Here is a tiny trained network, its code and every weight. The questions are about switching its units off for an input and a class, where a switched-off unit gives its printed mean instead of its output.

import numpy as np


def w(rows, s, z=0):
    codes = np.array(rows[::2]) - 128.0
    scale = np.full(codes.shape[1], s)
    scale[-1] = z or s
    return codes * scale


def f(y):
    return y / 2 * (1 + np.tanh(0.7978845608 * (y + 0.044715 * y**3)))


def log_softmax(a):
    a = a - a.max(-1, keepdims=True)
    return a - np.log(np.exp(a).sum(-1, keepdims=True))


def net(x, mask):
    res = np.array(x, float).reshape(1, 7) / 4 @ E
    y = f(res @ A[0][:, :-1].T + A[0][:, -1])
    res = res + np.where(mask, y, B[0][:, -1]) @ B[0][:, :-1]
    return log_softmax(res[-1] @ U[:, :-1].T + U[:, -1])


A, B = {}, {}
E = w([
[182,71,143,156,245,206,97],'x0',
[128,22,104,131,120,118,248],'x1',
[130,127,126,131,128,126,126],'x2',
[122,144,134,123,138,135,142],'x3',
[125,126,130,119,133,120,127],'x4',
[230,156,86,50,90,135,144],'x5',
[133,125,125,146,111,147,123],'x6',
],0.014)
A[0] = w([
[120,97,124,151,175,139,129,76],'N0',
[3,173,134,180,162,136,31,229],'N1',
[213,214,118,100,122,133,68,124],'N2',
[181,108,107,120,128,152,118,126],'N3',
[85,144,125,128,52,74,138,253],'N4',
[85,127,111,156,84,108,176,145],'N5',
[173,185,116,118,134,125,85,114],'N6',
[78,145,128,166,145,113,52,179],'N7',
[186,183,115,107,128,134,99,142],'N8',
[205,95,104,103,107,129,207,40],'N9',
[113,151,89,139,132,102,141,150],'N10',
[168,131,126,113,119,135,162,66],'N11',
[115,130,139,94,53,118,94,192],'N12',
[157,125,139,114,141,141,110,104],'N13',
[179,57,136,153,253,197,108,128],'N14',
[155,217,124,88,25,57,128,192],'N15',
[222,72,100,87,103,120,233,14],'N16',
[2,10,140,175,146,131,216,130],'N17',
[206,97,147,127,231,162,89,149],'N18',
[129,114,108,153,160,116,105,150],'N19',
],0.015,0.0072)
B[0] = w([
[139,137,103,152,146,137,147,159],'N0',
[103,176,250,191,140,104,119,215],'N1',
[153,98,44,81,108,130,112,200],'N2',
[155,139,129,80,139,122,88,165],'N3',
[87,109,158,67,131,114,185,198],'N4',
[120,70,159,94,145,129,128,173],'N5',
[146,113,83,97,130,149,126,170],'N6',
[123,163,193,145,136,129,123,176],'N7',
[150,133,76,94,125,146,133,175],'N8',
[103,191,179,157,141,120,106,189],'N9',
[119,113,142,141,101,129,146,141],'N10',
[114,141,137,136,112,131,102,148],'N11',
[143,175,120,129,116,124,183,167],'N12',
[144,121,126,108,141,123,101,147],'N13',
[188,170,77,249,134,125,123,253],'N14',
[167,203,113,164,126,137,254,213],'N15',
[119,182,235,180,135,116,104,212],'N16',
[129,34,49,133,117,126,195,247],'N17',
[122,98,91,111,124,140,21,229],'N18',
[144,151,126,137,134,149,127,149],'N19',
],0.031,0.029)
U = w([
[45,197,254,62,153,90,135,201],'0',
[168,135,37,141,165,129,185,198],'1',
[103,184,196,159,206,122,20,137],'2',
[147,138,60,28,156,178,34,4],'3',
[50,43,113,47,146,95,186,55],'4',
],0.0092,0.0032)

Each question gives the input, the list of numbers given to net, and the class t.
The units are the neurons (one row each of A and B). Each row of codes is followed by its name. A weight is (code - 128) times the scale printed after its matrix; where a second scale follows, it is the last column's (A, B and U).
mask holds one flag per neuron, in row order. A switched-off neuron (its flag False) gives its mean, the last column of its row in B, instead of its output. The means were averaged over made-up inputs and are rounded, as every weight is.
A unit's drop is (log p(t) with every unit on - log p(t) with that unit switched off) / (log p(t) with every unit on - log p(t) with every unit switched off).
The circuit of an input: a set's keep is (log p(t) with only the set's units on - log p(t) with every unit switched off) / (log p(t) with every unit on - log p(t) with every unit switched off). Starting from the 12 units with the biggest drops (on a tie, the unit counted first), units are removed one at a time, each time the one whose removal leaves the highest keep (on an exact tie, the one counted first), for as long as the keep stays at least 0.8.
units of the circuit, in order: the units of the circuit, biggest drop first
unit that matters most: the unit with the biggest drop
k most important neurons: the k neurons with the biggest drops, biggest first
drop when u is switched off: that unit's drop, to one decimal
input [7,-8,8,1,6,-1,-5], class 2: unit that matters most : N1
input [1,0,-2,-3,6,4,4], class 3: units of the circuit, in order : (N1; N14; N17)
input [4,0,6,2,5,1,-7], class 3: 3 most important neurons : (N1; N16; N15)
input [3,0,-7,-7,8,-4,4], class 2: 2 most important neurons : (N1; N15)
input [-8,3,7,7,8,-1,7], class 4: 2 most important neurons : (N14; N4)
input [1,-4,-3,-1,-8,4,-8], class 3: 2 most important neurons : (N14; N17)
input [4,1,-4,7,6,1,3], class 2: 3 most important neurons : (N17; N15; N2)
input [-4,0,7,7,-5,-1,4], class 0: 2 most important neurons : (N17; N14)
input [8,-1,8,-2,-6,0,6], class 2: 3 most important neurons : (N17; N14; N18)
input [0,3,-5,-8,-4,0,4], class 4: 3 most important neurons : (N14; N1; N15)
input [0,-7,0,-6,5,-7,3], class 0: drop when N14 is switched off : 0.5
input [-8,1,1,-7,5,6,-2], class 0: drop when N4 is switched off : 0.4
input [-4,-6,-6,2,5,-1,8], class 0: drop when N1 is switched off : 0.5
input [-2,6,8,-6,-8,-1,-8], class 4: unit that matters most : N17
